Below are the code and all the weights of a small trained network. Each question names an input and a target symbol and asks about switching units off, where a switched-off unit gives its printed mean instead of its output.

import numpy as np


def w(rows, s, z=0):
    codes = np.array(rows[::2]) - 128.0
    scale = np.full(codes.shape[1], s)
    scale[-1] = z or s
    return codes * scale


def norm(h):
    return h / np.sqrt((h * h).mean(-1, keepdims=True) + 1e-5)


def f(y):
    return y / 2 * (1 + np.tanh(0.7978845608 * (y + 0.044715 * y**3)))


def softmax(a):
    e = np.exp(a - a.max(-1, keepdims=True))
    return e / e.sum(-1, keepdims=True)


def log_softmax(a):
    a = a - a.max(-1, keepdims=True)
    return a - np.log(np.exp(a).sum(-1, keepdims=True))


def net(x, mask):
    ids = ['Φβγεηλμξψ'.index(c) for c in x.split()]
    T = len(ids)
    res = E[ids] + P[:T]
    u = 0
    for l in range(2):
        r = norm(res)
        for j in range(2):
            rows = slice(4 * j, 4 * j + 4)
            q, k, v = (r @ M[l][rows].T for M in (Q, K, V))
            z = softmax(np.where(np.tri(T) > 0, q @ k.T / 4**0.5, -1e9)) @ v
            o = O[l][rows]
            res = res + np.where(mask[u + j], z, o[:, -1]) @ o[:, :-1]
        u += 2
        y = f(norm(res) @ A[l][:, :-1].T + A[l][:, -1])
        res = res + np.where(mask[u : u + 4], y, B[l][:, -1]) @ B[l][:, :-1]
        u += 4
    return log_softmax(norm(res)[-1] @ U[:, :-1].T + U[:, -1])


Q, K, V, O, A, B = {}, {}, {}, {}, {}, {}
E = w([
[142,173,121],'Φ',
[123,175,131],'β',
[143,179,126],'γ',
[94,176,98],'ε',
[168,150,110],'η',
[144,134,32],'λ',
[96,9,191],'μ',
[77,155,53],'ξ',
[98,201,115],'ψ',
],0.013)
P = w([
[121,60,252],'0',
[39,184,71],'1',
[32,212,72],'2',
[46,204,107],'3',
[49,212,101],'4',
[47,215,119],'5',
[49,212,141],'6',
[57,209,126],'7',
[59,209,130],'8',
[64,205,146],'9',
],0.0035)
Q[0] = w([
[190,209,149],'0.h1',
[29,159,43],'0.h1',
[96,51,112],'0.h1',
[81,32,147],'0.h1',
[203,255,244],'0.h2',
[6,52,43],'0.h2',
[13,114,183],'0.h2',
[101,180,242],'0.h2',
],0.0074)
K[0] = w([
[116,103,177],'0.h1',
[178,105,118],'0.h1',
[140,146,118],'0.h1',
[140,164,95],'0.h1',
[178,249,125],'0.h2',
[56,57,133],'0.h2',
[76,148,154],'0.h2',
[103,220,141],'0.h2',
],0.016)
V[0] = w([
[98,79,151],'0.h1',
[215,90,117],'0.h1',
[147,62,93],'0.h1',
[137,174,70],'0.h1',
[46,134,133],'0.h2',
[84,127,45],'0.h2',
[127,77,2],'0.h2',
[139,137,117],'0.h2',
],0.0065)
O[0] = w([
[205,97,134,12],'0.h1',
[154,205,94,130],'0.h1',
[195,175,180,60],'0.h1',
[68,171,180,252],'0.h1',
[156,63,206,99],'0.h2',
[115,128,253,249],'0.h2',
[127,188,238,208],'0.h2',
[105,116,138,176],'0.h2',
],0.0045,0.0018)
A[0] = w([
[255,121,147,3],'0.n1',
[133,179,90,71],'0.n2',
[85,148,137,24],'0.n3',
[138,28,185,130],'0.n4',
],0.0095,0.0042)
B[0] = w([
[109,111,2,120],'0.n1',
[114,129,179,251],'0.n2',
[170,152,115,128],'0.n3',
[56,134,217,127],'0.n4',
],0.0078,0.0026)
Q[1] = w([
[147,159,88],'1.h1',
[81,160,138],'1.h1',
[59,176,127],'1.h1',
[52,150,177],'1.h1',
[254,118,176],'1.h2',
[213,130,151],'1.h2',
[107,208,108],'1.h2',
[165,172,137],'1.h2',
],0.015)
K[1] = w([
[177,114,105],'1.h1',
[125,44,98],'1.h1',
[132,28,112],'1.h1',
[111,5,166],'1.h1',
[109,211,73],'1.h2',
[132,235,70],'1.h2',
[216,27,98],'1.h2',
[171,83,40],'1.h2',
],0.012)
V[1] = w([
[157,232,104],'1.h1',
[163,239,109],'1.h1',
[52,44,135],'1.h1',
[171,187,79],'1.h1',
[132,250,254],'1.h2',
[160,160,49],'1.h2',
[131,143,188],'1.h2',
[99,105,223],'1.h2',
],0.0091)
O[1] = w([
[77,107,39,247],'1.h1',
[58,154,34,245],'1.h1',
[200,144,195,88],'1.h1',
[48,109,101,206],'1.h1',
[48,186,98,103],'1.h2',
[114,65,135,243],'1.h2',
[126,199,104,71],'1.h2',
[111,254,124,2],'1.h2',
],0.0091,0.0035)
A[1] = w([
[218,102,237,44],'1.n1',
[198,7,180,15],'1.n2',
[22,123,149,137],'1.n3',
[64,110,91,2],'1.n4',
],0.013,0.0023)
B[1] = w([
[178,109,3,255],'1.n1',
[14,184,213,190],'1.n2',
[208,68,77,228],'1.n3',
[160,63,125,234],'1.n4',
],0.013,0.0049)
U = w([
[38,118,196,133],'Φ',
[166,67,215,140],'β',
[39,125,191,130],'γ',
[154,165,119,91],'ε',
[136,25,83,196],'η',
[19,210,37,71],'λ',
[168,134,168,179],'μ',
[59,233,172,167],'ξ',
[250,142,35,3],'ψ',
],0.012,0.0056)

Each question gives the input, a string of symbols that net reads in full, and the target symbol t.
The units are the heads (4 rows each of Q, K, V and O) and the neurons (one row each of A and B). Each row of codes is followed by its name. A weight is (code - 128) times the scale printed after its matrix; where a second scale follows, it is the last column's (O, A, B and U).
mask holds one flag per unit, layer by layer, with each layer's heads first. A switched-off unit (its flag False) gives its mean, the last column of its rows in O or B, instead of its output. The means were averaged over made-up inputs and are rounded, as every weight is.
A unit's drop is (log p(t) with every unit on - log p(t) with that unit switched off) / (log p(t) with every unit on - log p(t) with every unit switched off).
most important unit: the unit with the biggest drop
k most important neurons: the k neurons with the biggest drops, biggest first
which heads matter: for each layer, one digit per head in row order, 1 if its drop is at least 0.15 and else 0, layers parted by /
drop of u: that unit's drop, to one decimal
input β λ η ξ η η λ η ξ, target β: which heads matter -> 11 / 11
input μ η γ, target γ: which heads matter -> 10 / 01
input ψ λ η ψ ψ ψ, target ψ: which heads matter -> 11 / 10
input λ ψ η ξ ψ ξ γ, target λ: which heads matter -> 01 / 01
input μ ψ η ε γ η β, target β: 3 most important neurons -> (0.n1; 1.n2; 0.n4)
input ξ Φ Φ, target ξ: which heads matter -> 01 / 11
input ξ η η η ξ λ ψ, target ξ: most important unit -> 1.h2
input Φ η λ, target Φ: which heads matter -> 01 / 01
input γ ξ λ λ ψ, target γ: which heads matter -> 11 / 01
input η λ λ μ η η λ γ γ β, target β: 2 most important neurons -> (1.n2; 0.n1)
input Φ η λ λ Φ ξ ξ, target Φ: which heads matter -> 11 / 01
input μ λ η λ λ λ η ψ, target ψ: which heads matter -> 10 / 00
input η μ ξ ξ λ Φ, target Φ: which heads matter -> 10 / 01
input μ ε λ, target λ: 2 most important neurons -> (0.n4; 1.n1)
input ψ λ η η λ λ λ η η, target ψ: most important unit -> 0.h2
input ψ λ Φ η η μ μ Φ, target ψ: 2 most important neurons -> (0.n1; 1.n2)
input μ ε η η η η γ, target γ: 2 most important neurons -> (0.n1; 1.n2)
input η ψ η ψ λ η η λ μ, target μ: 2 most important neurons -> (1.n1; 0.n4)
input Φ μ η η η λ ξ, target ξ: drop of 0.n1 -> 0.1
input β ψ λ, target β: most important unit -> 0.h2
